Below is a small trained network, with its code and all its weights. Each question gives an input and a class and asks what happens when units are switched off, that is, made to give their printed mean instead of their output.

import numpy as np


def w(rows, s, z=0):
    codes = np.array(rows[::2]) - 128.0
    scale = np.full(codes.shape[1], s)
    scale[-1] = z or s
    return codes * scale


def f(y):
    return y / 2 * (1 + np.tanh(0.7978845608 * (y + 0.044715 * y**3)))


def log_softmax(a):
    a = a - a.max(-1, keepdims=True)
    return a - np.log(np.exp(a).sum(-1, keepdims=True))


def net(x, mask):
    res = np.array(x, float).reshape(1, 7) / 4 @ E
    y = f(res @ A[0][:, :-1].T + A[0][:, -1])
    res = res + np.where(mask, y, B[0][:, -1]) @ B[0][:, :-1]
    return log_softmax(res[-1] @ U[:, :-1].T + U[:, -1])


A, B = {}, {}
E = w([
[107,60,120,73,133,176,174,119,164,182,115],'x0',
[123,167,43,102,131,154,210,210,106,77,122],'x1',
[121,133,122,142,97,139,136,125,117,136,122],'x2',
[138,111,119,148,133,145,113,112,96,128,127],'x3',
[126,101,132,154,174,80,81,177,99,196,12],'x4',
[171,131,53,166,114,93,158,82,184,138,107],'x5',
[150,168,153,143,200,173,143,50,96,105,58],'x6',
],0.011)
A[0] = w([
[137,30,131,41,112,147,154,92,156,200,120,8],'n1',
[111,100,166,150,120,56,80,153,135,170,40,11],'n2',
[210,134,64,184,96,37,149,54,201,189,149,92],'n3',
[63,148,241,84,115,164,92,172,52,157,180,53],'n4',
[144,104,132,138,126,88,94,218,93,191,21,28],'n5',
[170,133,198,152,110,151,136,82,145,146,158,92],'n6',
[115,71,69,130,56,74,60,219,141,183,228,124],'n7',
[166,232,153,220,80,29,40,149,90,58,153,15],'n8',
[121,51,254,155,82,65,60,22,194,194,135,6],'n9',
[149,125,164,95,67,127,124,61,133,101,220,83],'n10',
],0.0085,0.0025)
B[0] = w([
[80,117,180,156,150,166,108,179,118,231,133,185],'n1',
[100,148,140,147,109,135,85,56,143,131,181,208],'n2',
[98,111,140,143,117,99,7,199,109,82,89,211],'n3',
[132,100,93,179,109,80,41,178,154,81,63,221],'n4',
[121,153,87,115,116,134,158,76,156,83,210,230],'n5',
[122,148,109,121,130,108,144,100,122,119,112,168],'n6',
[178,170,162,110,163,142,149,54,95,125,75,241],'n7',
[97,74,171,99,145,185,175,176,137,229,132,238],'n8',
[172,128,90,103,116,123,253,160,117,75,117,246],'n9',
[106,176,76,133,144,120,81,83,135,174,190,202],'n10',
],0.012)
U = w([
[88,142,120,115,117,142,94,85,139,142,248,2],'0',
[83,53,189,107,148,187,143,178,115,235,139,96],'1',
[158,133,104,76,124,137,195,183,64,103,111,234],'2',
[116,88,139,123,121,105,32,173,117,104,77,40],'3',
[162,170,180,96,185,169,113,78,65,144,67,239],'4',
],0.011,0.0024)

Each question gives the input, the list of numbers given to net, and the class t.
The units are the neurons (one row each of A and B). Each row of codes is followed by its name. A weight is (code - 128) times the scale printed after its matrix; where a second scale follows, it is the last column's (A, B and U).
mask holds one flag per neuron, in row order. A switched-off neuron (its flag False) gives its mean, the last column of its row in B, instead of its output. The means were averaged over made-up inputs and are rounded, as every weight is.
A unit's drop is (log p(t) with every unit on - log p(t) with that unit switched off) / (log p(t) with every unit on - log p(t) with every unit switched off).
The circuit of an input: a set's keep is (log p(t) with only the set's units on - log p(t) with every unit switched off) / (log p(t) with every unit on - log p(t) with every unit switched off). Starting from all 10 units, units are removed one at a time, each time the one whose removal leaves the highest keep (on an exact tie, the one counted first), for as long as the keep stays at least 0.8.
circuit, biggest first: the units of the circuit, biggest drop first
k most important neurons: the k neurons with the biggest drops, biggest first
drop when u is switched off: that unit's drop, to one decimal
input [-4,-6,-1,-2,6,8,5], class 3: most important neuron => n3
input [5,4,2,-2,7,-1,-7], class 0: 2 most important neurons => n5, n2
input [1,-2,1,7,5,-1,3], class 0: 3 most important neurons => n7, n5, n2
input [3,6,2,-6,6,0,4], class 0: circuit, biggest first => n9, n5
input [-2,-7,1,8,8,8,8], class 0: circuit, biggest first => n2, n5
input [-4,-7,-1,-2,6,2,3], class 2: 2 most important neurons => n9, n10
input [1,-3,8,3,7,-6,0], class 0: 3 most important neurons => n5, n2, n3
input [-2,3,-8,-2,-5,-7,6], class 3: circuit, biggest first => n4, n7
input [-1,-7,-4,0,3,2,7], class 2: 2 most important neurons => n9, n7
input [-6,5,3,-4,4,-2,6], class 1: circuit, biggest first => n8, n7
input [-4,5,7,-5,5,8,7], class 3: 2 most important neurons => n3, n9
input [7,-1,-8,6,8,-1,6], class 0: circuit, biggest first => n5, n2
input [-1,-4,-4,1,-3,0,0], class 2: 3 most important neurons => n9, n2, n5
input [-3,-5,2,-5,5,5,5], class 0: most important neuron => n2
input [-6,-3,7,-7,-3,6,1], class 1: 2 most important neurons => n8, n4
input [-2,-6,6,-6,4,0,-2], class 2: 2 most important neurons => n9, n10
input [8,-5,0,2,6,4,7], class 1: 3 most important neurons => n1, n7, n10
input [-6,0,-4,7,4,0,-4], class 1: 2 most important neurons => n8, n10
input [-5,-8,7,-5,8,-8,4], class 0: 2 most important neurons => n2, n5
input [-7,0,6,-4,5,7,-2], class 1: circuit, biggest first => n8
input [-3,2,-6,-5,-4,-7,7], class 3: circuit, biggest first => n4, n7
input [-3,-1,4,-4,-4,-7,-1], class 3: drop when n4 is switched off => 1.2
input [0,-6,1,-2,-6,6,-7], class 4: drop when n10 is switched off => 0.2
input [-6,2,-8,-8,-5,6,0], class 1: drop when n4 is switched off => 0.4
input [-3,-1,8,-3,-1,1,-8], class 4: drop when n7 is switched off => 1.0
